Here is a tiny trained network, its code and every weight. The questions are about switching its units off for an input and a class, where a switched-off unit gives its printed mean instead of its output.

import numpy as np


def w(rows, s, z=0):
    codes = np.array(rows[::2]) - 128.0
    scale = np.full(codes.shape[1], s)
    scale[-1] = z or s
    return codes * scale


def f(y):
    return y / 2 * (1 + np.tanh(0.7978845608 * (y + 0.044715 * y**3)))


def log_softmax(a):
    a = a - a.max(-1, keepdims=True)
    return a - np.log(np.exp(a).sum(-1, keepdims=True))


def net(x, mask):
    res = np.array(x, float).reshape(1, 4) / 4 @ E
    y = f(res @ A[0][:, :-1].T + A[0][:, -1])
    res = res + np.where(mask, y, B[0][:, -1]) @ B[0][:, :-1]
    return log_softmax(res[-1] @ U[:, :-1].T + U[:, -1])


A, B = {}, {}
E = w([
[92,128,186,148,152,234,124,135,178,148],'x0',
[122,135,140,207,87,129,191,101,89,139],'x1',
[250,134,156,140,119,118,132,92,183,133],'x2',
[165,32,89,164,145,154,138,178,134,98],'x3',
],0.011)
A[0] = w([
[110,124,130,158,113,111,96,124,125,129,43],'N1',
[51,88,144,110,150,102,138,135,113,124,66],'N2',
[107,130,163,192,81,115,178,135,115,152,72],'N3',
[116,103,115,4,197,122,46,191,194,129,2],'N4',
[20,136,68,117,120,153,114,168,86,93,76],'N5',
[131,139,141,182,103,142,215,82,83,152,45],'N6',
[114,184,179,68,121,103,152,61,156,151,30],'N7',
[83,131,140,106,152,137,150,174,62,132,43],'N8',
[75,128,118,113,150,135,165,149,108,112,41],'N9',
[93,106,203,139,158,238,125,119,170,165,68],'N10',
[159,38,93,175,153,146,157,204,141,85,57],'N11',
[119,130,159,151,136,137,118,153,149,140,50],'N12',
[138,34,96,153,141,151,150,168,129,80,25],'N13',
[67,131,106,104,117,139,145,151,98,134,32],'N14',
[110,129,179,140,125,195,142,130,167,151,41],'N15',
[197,136,142,121,101,128,115,126,143,146,20],'N16',
[143,127,58,92,95,22,128,99,95,104,62],'N17',
[106,140,130,99,125,122,150,82,130,138,41],'N18',
[150,137,114,42,186,117,62,142,189,120,76],'N19',
[119,134,127,177,77,143,174,108,126,136,43],'N20',
[175,132,149,136,99,116,147,118,207,155,57],'N21',
[220,116,187,127,125,124,138,95,170,111,31],'N22',
[111,133,140,132,137,179,133,134,180,146,38],'N23',
[226,143,154,128,131,118,140,78,195,124,110],'N24',
[163,93,73,92,85,13,155,138,64,115,21],'N25',
[75,231,192,94,108,90,107,91,108,176,32],'N26',
[114,104,142,218,89,126,189,128,109,158,56],'N27',
],0.012,0.0092)
B[0] = w([
[131,86,90,5,126,56,157,153,177,139,113],'N1',
[100,92,109,149,101,72,149,174,104,169,166],'N2',
[131,144,104,107,92,110,178,115,133,97,185],'N3',
[112,190,84,104,81,121,217,80,128,72,228],'N4',
[80,74,123,183,119,109,128,142,59,198,236],'N5',
[129,160,82,88,106,123,191,114,135,80,200],'N6',
[168,93,92,104,113,130,80,93,185,147,190],'N7',
[88,80,121,148,113,67,134,151,131,154,162],'N8',
[113,97,113,112,128,54,135,147,120,155,149],'N9',
[135,141,212,112,210,108,114,206,138,77,253],'N10',
[197,145,110,93,116,178,56,62,188,172,232],'N11',
[132,95,126,31,167,14,150,150,191,113,127],'N12',
[183,98,100,85,120,127,61,73,202,161,197],'N13',
[129,67,112,127,131,54,150,168,117,160,157],'N14',
[152,111,170,84,181,75,125,163,156,92,181],'N15',
[89,67,133,71,126,41,158,133,140,176,151],'N16',
[152,130,221,132,197,130,127,196,159,93,226],'N17',
[156,69,107,39,127,58,120,120,163,130,128],'N18',
[141,159,94,123,92,134,190,99,98,74,218],'N19',
[139,133,105,49,108,92,183,131,149,107,159],'N20',
[89,70,102,142,127,69,128,155,87,148,181],'N21',
[67,82,98,145,105,72,118,168,97,171,205],'N22',
[150,108,155,38,164,62,142,168,163,113,159],'N23',
[46,72,115,186,112,125,140,163,66,195,255],'N24',
[115,149,208,84,172,130,116,168,150,89,229],'N25',
[215,105,87,89,129,182,38,64,210,163,233],'N26',
[122,174,81,86,103,104,176,80,124,71,198],'N27',
],0.012,0.0095)
U = w([
[122,123,206,104,183,131,122,170,138,91,98],'0',
[77,84,104,130,110,121,133,147,87,195,114],'1',
[161,113,92,102,116,155,62,82,168,164,92],'2',
[112,155,85,104,90,135,197,101,116,65,101],'3',
[108,190,175,220,125,252,83,119,33,119,253],'4',
],0.017,0.016)

Each question gives the input, the list of numbers given to net, and the class t.
The units are the neurons (one row each of A and B). Each row of codes is followed by its name. A weight is (code - 128) times the scale printed after its matrix; where a second scale follows, it is the last column's (A, B and U).
mask holds one flag per neuron, in row order. A switched-off neuron (its flag False) gives its mean, the last column of its row in B, instead of its output. The means were averaged over made-up inputs and are rounded, as every weight is.
A unit's drop is (log p(t) with every unit on - log p(t) with that unit switched off) / (log p(t) with every unit on - log p(t) with every unit switched off).
The circuit of an input: a set's keep is (log p(t) with only the set's units on - log p(t) with every unit switched off) / (log p(t) with every unit on - log p(t) with every unit switched off). Starting from the 12 units with the biggest drops (on a tie, the unit counted first), units are removed one at a time, each time the one whose removal leaves the highest keep (on an exact tie, the one counted first), for as long as the keep stays at least 0.8.
units of the circuit, in order: the units of the circuit, biggest drop first
k most important neurons: the k neurons with the biggest drops, biggest first
drop when u is switched off: that unit's drop, to one decimal
input [6,-8,-5,-6], class 3: units of the circuit, in order : (N4)
input [-7,4,0,-6], class 0: 2 most important neurons : (N17; N25)
input [-6,6,5,8], class 2: 2 most important neurons : (N11; N13)
input [-1,7,5,8], class 2: 2 most important neurons : (N11; N13)
input [-8,-8,4,4], class 0: 4 most important neurons : (N17; N25; N27; N6)
input [-7,8,-5,1], class 3: 4 most important neurons : (N27; N6; N10; N3)
input [-5,1,-1,7], class 2: 2 most important neurons : (N11; N13)
input [-6,-8,-7,-3], class 3: 3 most important neurons : (N4; N19; N24)
input [5,-6,0,2], class 3: 3 most important neurons : (N4; N19; N17)
input [5,6,6,0], class 1: 3 most important neurons : (N24; N22; N4)
input [-5,-3,-2,-5], class 0: 3 most important neurons : (N17; N11; N25)
input [-7,-2,-6,0], class 0: 2 most important neurons : (N17; N25)
input [5,7,-6,3], class 3: 4 most important neurons : (N27; N24; N6; N3)
input [-4,4,6,1], class 1: units of the circuit, in order : (N24)
input [-8,4,7,4], class 0: drop when N25 is switched off : 2.2
input [3,3,4,0], class 1: drop when N25 is switched off : 0.1
input [-1,-8,8,7], class 1: drop when N24 is switched off : 1.1
